Below are the code and all the weights of a small trained network. Each question names an input and a target symbol and asks about switching units off, where a switched-off unit gives its printed mean instead of its output.

import numpy as np


def w(rows, s, z=0):
    codes = np.array(rows[::2]) - 128.0
    scale = np.full(codes.shape[1], s)
    scale[-1] = z or s
    return codes * scale


def softmax(a):
    e = np.exp(a - a.max(-1, keepdims=True))
    return e / e.sum(-1, keepdims=True)


def log_softmax(a):
    a = a - a.max(-1, keepdims=True)
    return a - np.log(np.exp(a).sum(-1, keepdims=True))


def net(x, mask):
    ids = ['ΛΨαβεηθξ'.index(c) for c in x.split()]
    T = len(ids)
    res = E[ids] + P[:T]
    u = 0
    for l in range(3):
        r = res
        for j in range(2):
            rows = slice(3 * j, 3 * j + 3)
            q, k, v = (r @ M[l][rows].T for M in (Q, K, V))
            z = softmax(np.where(np.tri(T) > 0, q @ k.T / 3**0.5, -1e9)) @ v
            o = O[l][rows]
            res = res + np.where(mask[u + j], z, o[:, -1]) @ o[:, :-1]
        u += 2
    return log_softmax(res[-1] @ U[:, :-1].T + U[:, -1])


Q, K, V, O = {}, {}, {}, {}
E = w([
[147,146,99,107],'Λ',
[158,215,142,117],'Ψ',
[119,208,141,82],'α',
[136,174,104,166],'β',
[107,91,44,151],'ε',
[76,157,73,116],'η',
[38,184,70,170],'θ',
[104,250,123,153],'ξ',
],0.012)
P = w([
[167,1,192,129],'0',
[247,182,88,114],'1',
[133,55,215,155],'2',
[179,202,61,75],'3',
[50,84,205,136],'4',
[135,202,14,82],'5',
[125,57,231,131],'6',
],0.0067)
Q[0] = w([
[124,62,30,196],'0.h1',
[149,147,163,109],'0.h1',
[129,150,114,149],'0.h1',
[80,126,133,129],'0.h2',
[102,169,98,251],'0.h2',
[111,145,116,180],'0.h2',
],0.026)
K[0] = w([
[66,43,251,131],'0.h1',
[172,187,94,161],'0.h1',
[190,79,156,98],'0.h1',
[223,92,113,61],'0.h2',
[211,200,18,117],'0.h2',
[144,166,79,142],'0.h2',
],0.013)
V[0] = w([
[69,60,254,163],'0.h1',
[162,182,54,144],'0.h1',
[146,155,81,101],'0.h1',
[166,104,173,170],'0.h2',
[118,52,223,166],'0.h2',
[126,83,152,121],'0.h2',
],0.0058)
O[0] = w([
[204,255,243,73,29],'0.h1',
[96,55,76,168,191],'0.h1',
[107,84,81,146,166],'0.h1',
[174,118,110,178,84],'0.h2',
[211,185,183,220,3],'0.h2',
[160,166,136,158,78],'0.h2',
],0.0056,0.0035)
Q[1] = w([
[36,61,86,254],'1.h1',
[246,80,228,208],'1.h1',
[96,154,200,66],'1.h1',
[174,127,93,168],'1.h2',
[182,100,106,162],'1.h2',
[130,154,145,145],'1.h2',
],0.021)
K[1] = w([
[137,87,79,45],'1.h1',
[255,110,171,136],'1.h1',
[139,178,132,149],'1.h1',
[115,130,149,151],'1.h2',
[136,118,149,126],'1.h2',
[133,147,134,115],'1.h2',
],0.034)
V[1] = w([
[112,187,175,62],'1.h1',
[174,121,76,214],'1.h1',
[77,239,138,239],'1.h1',
[90,30,254,106],'1.h2',
[162,102,46,94],'1.h2',
[140,164,83,132],'1.h2',
],0.009)
O[1] = w([
[181,141,106,168,129],'1.h1',
[82,105,88,125,102],'1.h1',
[120,137,114,250,137],'1.h1',
[57,230,168,151,3],'1.h2',
[178,112,163,107,212],'1.h2',
[149,93,110,126,175],'1.h2',
],0.011,0.0049)
Q[2] = w([
[152,186,115,115],'2.h1',
[96,219,94,50],'2.h1',
[157,105,100,128],'2.h1',
[109,2,198,173],'2.h2',
[66,136,132,87],'2.h2',
[150,83,195,106],'2.h2',
],0.03)
K[2] = w([
[113,129,78,92],'2.h1',
[144,90,7,130],'2.h1',
[79,208,120,127],'2.h1',
[27,255,165,116],'2.h2',
[157,108,128,78],'2.h2',
[147,197,165,132],'2.h2',
],0.026)
V[2] = w([
[163,17,213,161],'2.h1',
[68,120,197,124],'2.h1',
[132,84,111,138],'2.h1',
[2,160,112,121],'2.h2',
[130,179,168,174],'2.h2',
[109,112,90,207],'2.h2',
],0.027)
O[2] = w([
[187,26,80,250,48],'2.h1',
[49,157,135,213,66],'2.h1',
[171,143,127,157,133],'2.h1',
[86,138,235,67,84],'2.h2',
[112,229,122,91,2],'2.h2',
[199,189,189,174,111],'2.h2',
],0.02,0.0085)
U = w([
[64,109,119,170,56],'Λ',
[108,139,220,121,84],'Ψ',
[77,171,143,99,19],'α',
[139,177,170,114,110],'β',
[45,91,208,119,191],'ε',
[137,171,77,127,144],'η',
[130,147,165,206,254],'θ',
[120,58,254,177,112],'ξ',
],0.0066,0.0086)

Each question gives the input, a string of symbols that net reads in full, and the target symbol t.
The units are the heads (3 rows each of Q, K, V and O). Each row of codes is followed by its name. A weight is (code - 128) times the scale printed after its matrix; where a second scale follows, it is the last column's (O and U).
mask holds one flag per head, layer by layer. A switched-off head (its flag False) gives its mean, the last column of its rows in O, instead of its output. The means were averaged over made-up inputs and are rounded, as every weight is.
A unit's drop is (log p(t) with every unit on - log p(t) with that unit switched off) / (log p(t) with every unit on - log p(t) with every unit switched off).
The circuit of an input: a set's keep is (log p(t) with only the set's units on - log p(t) with every unit switched off) / (log p(t) with every unit on - log p(t) with every unit switched off). Starting from all 6 units, units are removed one at a time, each time the one whose removal leaves the highest keep (on an exact tie, the one counted first), for as long as the keep stays at least 0.8.
units of the circuit, in order: the units of the circuit, biggest drop first
most important unit: the unit with the biggest drop
which heads matter: for each layer, one digit per head in row order, 1 if its drop is at least 0.15 and else 0, layers parted by /
input β Ψ η η ξ, target θ: most important unit => 1.h2
input β η Ψ η ξ η β, target θ: which heads matter => 11 / 11 / 11
input β η α, target θ: units of the circuit, in order => [0.h2; 2.h1; 2.h2]
input α η η η η, target α: which heads matter => 11 / 11 / 11
input η β Ψ θ, target θ: which heads matter => 10 / 11 / 01
input θ Ψ β ε η, target Ψ: units of the circuit, in order => [1.h2; 2.h2; 0.h1; 1.h1]
input η Ψ Ψ, target ε: units of the circuit, in order => [1.h2; 2.h2; 1.h1]
input Ψ Λ Ψ ξ Λ, target η: units of the circuit, in order => [1.h2; 2.h2; 0.h2]
input θ η η β θ η, target θ: units of the circuit, in order => [1.h2; 1.h1; 0.h1; 2.h2]
input ε β α ε, target ε: units of the circuit, in order => [1.h1; 1.h2; 2.h2]
input η η β, target ε: units of the circuit, in order => [1.h2; 2.h2; 1.h1]
input ε Ψ α, target ξ: units of the circuit, in order => [1.h1; 0.h1; 2.h2; 0.h2]
input ε η η Ψ η, target ξ: units of the circuit, in order => [0.h1; 2.h1; 2.h2]
input ε η η η Λ Ψ β, target ξ: most important unit => 1.h1
input η Λ α ξ, target ξ: which heads matter => 11 / 01 / 01
input Ψ η η θ ε Ψ, target θ: units of the circuit, in order => [1.h1; 0.h1; 2.h2]
input β η β, target θ: units of the circuit, in order => [2.h1; 1.h2; 2.h2]
input η Ψ β θ ε ε, target θ: units of the circuit, in order => [0.h1; 1.h1; 2.h2]
input Ψ Ψ Λ β, target β: which heads matter => 01 / 11 / 10
input Ψ η η η α, target η: units of the circuit, in order => [1.h2; 2.h2; 0.h2]
input ξ η ξ η β, target β: units of the circuit, in order => [1.h2; 2.h2; 1.h1; 0.h1]
input Ψ ξ η Ψ, target ξ: most important unit => 0.h1
input ε η ε ε Ψ, target ξ: which heads matter => 01 / 11 / 11
input η η ξ β, target ξ: which heads matter => 11 / 10 / 01
input ε Ψ η, target ξ: which heads matter => 01 / 11 / 11
input η η Λ, target ε: which heads matter => 10 / 11 / 01
input Ψ α β, target η: most important unit => 2.h2
